Below is a small trained network, with its code and all its weights. Each question gives an input and a target symbol and asks what happens when units are switched off, that is, made to give their printed mean instead of their output.

import numpy as np


def w(rows, s, z=0):
    codes = np.array(rows[::2]) - 128.0
    scale = np.full(codes.shape[1], s)
    scale[-1] = z or s
    return codes * scale


def norm(h):
    return h / np.sqrt((h * h).mean(-1, keepdims=True) + 1e-5)


def f(y):
    return np.maximum(y, 0)


def softmax(a):
    e = np.exp(a - a.max(-1, keepdims=True))
    return e / e.sum(-1, keepdims=True)


def log_softmax(a):
    a = a - a.max(-1, keepdims=True)
    return a - np.log(np.exp(a).sum(-1, keepdims=True))


def net(x, mask):
    ids = ['αβεμπφω'.index(c) for c in x.split()]
    T = len(ids)
    res = E[ids] + P[:T]
    u = 0
    for l in range(3):
        q, k, v = (norm(res) @ M[l].T for M in (Q, K, V))
        z = softmax(np.where(np.tri(T) > 0, q @ k.T / 2**0.5, -1e9)) @ v
        res = res + np.where(mask[u], z, O[l][:, -1]) @ O[l][:, :-1]
        u += 1
        y = f(norm(res) @ A[l][:, :-1].T + A[l][:, -1])
        res = res + np.where(mask[u : u + 8], y, B[l][:, -1]) @ B[l][:, :-1]
        u += 8
    return log_softmax(norm(res)[-1] @ U[:, :-1].T + U[:, -1])


Q, K, V, O, A, B = {}, {}, {}, {}, {}, {}
E = w([
[178,158,101,166],'α',
[216,68,169,101],'β',
[184,115,174,104],'ε',
[136,66,144,142],'μ',
[78,105,209,182],'π',
[61,83,143,166],'φ',
[113,69,103,247],'ω',
],0.015)
P = w([
[138,138,117,175],'0',
[100,99,90,148],'1',
[72,151,146,68],'2',
[222,180,211,245],'3',
[72,54,51,161],'4',
[75,164,143,67],'5',
[158,148,223,211],'6',
[185,121,28,51],'7',
],0.011)
Q[0] = w([
[172,1,184,196],'0.h1',
[78,136,61,69],'0.h1',
],0.006)
K[0] = w([
[105,91,216,254],'0.h1',
[32,206,48,116],'0.h1',
],0.0069)
V[0] = w([
[182,79,195,252],'0.h1',
[174,112,109,80],'0.h1',
],0.0024)
O[0] = w([
[239,108,21,203,252],'0.h1',
[174,113,87,253,102],'0.h1',
],0.0061,0.0034)
A[0] = w([
[71,254,247,163,51],'0.n1',
[156,235,60,185,49],'0.n2',
[54,248,72,90,166],'0.n3',
[27,122,158,60,246],'0.n4',
[151,122,10,226,134],'0.n5',
[38,179,93,85,4],'0.n6',
[127,68,59,140,187],'0.n7',
[210,93,177,160,157],'0.n8',
],0.0086,0.0026)
B[0] = w([
[209,163,99,146,168],'0.n1',
[37,66,156,76,151],'0.n2',
[144,163,188,79,137],'0.n3',
[74,254,80,169,159],'0.n4',
[186,162,159,106,254],'0.n5',
[34,66,205,13,133],'0.n6',
[118,163,91,45,215],'0.n7',
[180,147,129,107,231],'0.n8',
],0.0097,0.0073)
Q[1] = w([
[120,121,169,47],'1.h1',
[183,113,224,254],'1.h1',
],0.0097)
K[1] = w([
[135,146,172,133],'1.h1',
[79,2,107,132],'1.h1',
],0.018)
V[1] = w([
[82,119,255,201],'1.h1',
[168,175,173,139],'1.h1',
],0.0075)
O[1] = w([
[34,162,159,2,3],'1.h1',
[87,40,130,7,207],'1.h1',
],0.009,0.0042)
A[1] = w([
[155,111,190,179,117],'1.n1',
[164,140,105,139,151],'1.n2',
[101,114,112,183,177],'1.n3',
[143,107,252,80,122],'1.n4',
[116,116,156,88,130],'1.n5',
[181,159,159,123,74],'1.n6',
[128,205,93,138,87],'1.n7',
[145,189,130,117,1],'1.n8',
],0.016,0.0049)
B[1] = w([
[93,208,134,13,236],'1.n1',
[86,210,151,94,253],'1.n2',
[71,235,140,46,193],'1.n3',
[23,210,170,95,214],'1.n4',
[164,43,131,246,165],'1.n5',
[65,29,101,124,224],'1.n6',
[21,41,167,216,162],'1.n7',
[76,1,212,206,140],'1.n8',
],0.0069,0.0063)
Q[2] = w([
[180,199,80,166],'2.h1',
[146,161,195,248],'2.h1',
],0.013)
K[2] = w([
[244,213,4,188],'2.h1',
[132,1,89,247],'2.h1',
],0.0081)
V[2] = w([
[197,83,174,163],'2.h1',
[107,186,2,158],'2.h1',
],0.0099)
O[2] = w([
[3,65,199,201,4],'2.h1',
[170,174,43,47,159],'2.h1',
],0.0061,0.0029)
A[2] = w([
[176,145,174,145,174],'2.n1',
[137,161,4,125,151],'2.n2',
[181,97,85,188,94],'2.n3',
[184,92,128,156,119],'2.n4',
[133,197,120,152,112],'2.n5',
[72,88,77,95,255],'2.n6',
[189,88,110,191,77],'2.n7',
[182,117,66,165,110],'2.n8',
],0.016,0.0054)
B[2] = w([
[101,51,38,110,212],'2.n1',
[174,71,228,173,254],'2.n2',
[82,193,158,92,150],'2.n3',
[92,135,181,209,166],'2.n4',
[158,52,135,80,205],'2.n5',
[249,124,37,126,215],'2.n6',
[26,199,168,176,149],'2.n7',
[88,140,201,136,182],'2.n8',
],0.011,0.0079)
U = w([
[89,198,233,38,145],'α',
[78,29,159,25,55],'β',
[90,3,143,169,102],'ε',
[176,115,41,182,142],'μ',
[105,200,168,196,253],'π',
[124,154,55,60,206],'φ',
[253,177,255,133,116],'ω',
],0.0092,0.0051)

Each question gives the input, a string of symbols that net reads in full, and the target symbol t.
The units are the heads (2 rows each of Q, K, V and O) and the neurons (one row each of A and B). Each row of codes is followed by its name. A weight is (code - 128) times the scale printed after its matrix; where a second scale follows, it is the last column's (O, A, B and U).
mask holds one flag per unit, layer by layer, with each layer's heads first. A switched-off unit (its flag False) gives its mean, the last column of its rows in O or B, instead of its output. The means were averaged over made-up inputs and are rounded, as every weight is.
A unit's drop is (log p(t) with every unit on - log p(t) with that unit switched off) / (log p(t) with every unit on - log p(t) with every unit switched off).
The circuit of an input: a set's keep is (log p(t) with only the set's units on - log p(t) with every unit switched off) / (log p(t) with every unit on - log p(t) with every unit switched off). Starting from the 12 units with the biggest drops (on a tie, the unit counted first), units are removed one at a time, each time the one whose removal leaves the highest keep (on an exact tie, the one counted first), for as long as the keep stays at least 0.8.
units of the circuit, in order: the units of the circuit, biggest drop first
most important unit: the unit with the biggest drop
top k neurons: the k neurons with the biggest drops, biggest first
top k neurons in layer l: the k neurons of layer l with the biggest drops, biggest first
input π ω π ω π ω φ μ, target ω: top 2 neurons in layer 2 => 2.n2, 2.n1
input α β ε ε β ω ω, target ε: top 3 neurons in layer 2 => 2.n1, 2.n5, 2.n6
input ω β ω π, target ε: top 3 neurons in layer 0 => 0.n5, 0.n1, 0.n7
input ε β α β π α π, target α: top neuron in layer 0 => 0.n4
input ω ε β π, target β: top 3 neurons => 2.n1, 1.n1, 0.n1
input φ π ω φ β β π, target ε: top 4 neurons in layer 0 => 0.n4, 0.n1, 0.n7, 0.n5
input π ε ω β β, target ω: top 3 neurons => 0.n5, 0.n8, 1.n1
input π ω φ φ π ω φ, target α: top 3 neurons => 0.n5, 2.n6, 2.n1
input ε ω ω β α μ μ, target φ: top 3 neurons => 1.n1, 0.n5, 0.n8
input π ω α α μ π μ, target π: units of the circuit, in order => 1.h1, 2.n7
input α π ε ε, target α: units of the circuit, in order => 1.h1, 1.n4
input β ε β μ, target ε: top 2 neurons => 2.n1, 1.n3
input ω ε ω ω μ π α, target π: top 2 neurons in layer 0 => 0.n7, 0.n4
input α ε β β β μ φ, target ε: top neuron => 0.n1
input π π μ α, target α: top 3 neurons => 0.n4, 0.n2, 1.n4
input β β ω μ, target ε: units of the circuit, in order => 2.n1, 2.h1
input μ β μ α π, target φ: top 2 neurons => 1.n3, 2.n6
input β ω π π π μ ω, target α: top 2 neurons => 0.n5, 1.n1
input π α ω ε, target φ: units of the circuit, in order => 2.n2, 2.n1
input π ω α φ β ω β, target ε: most important unit => 2.n1
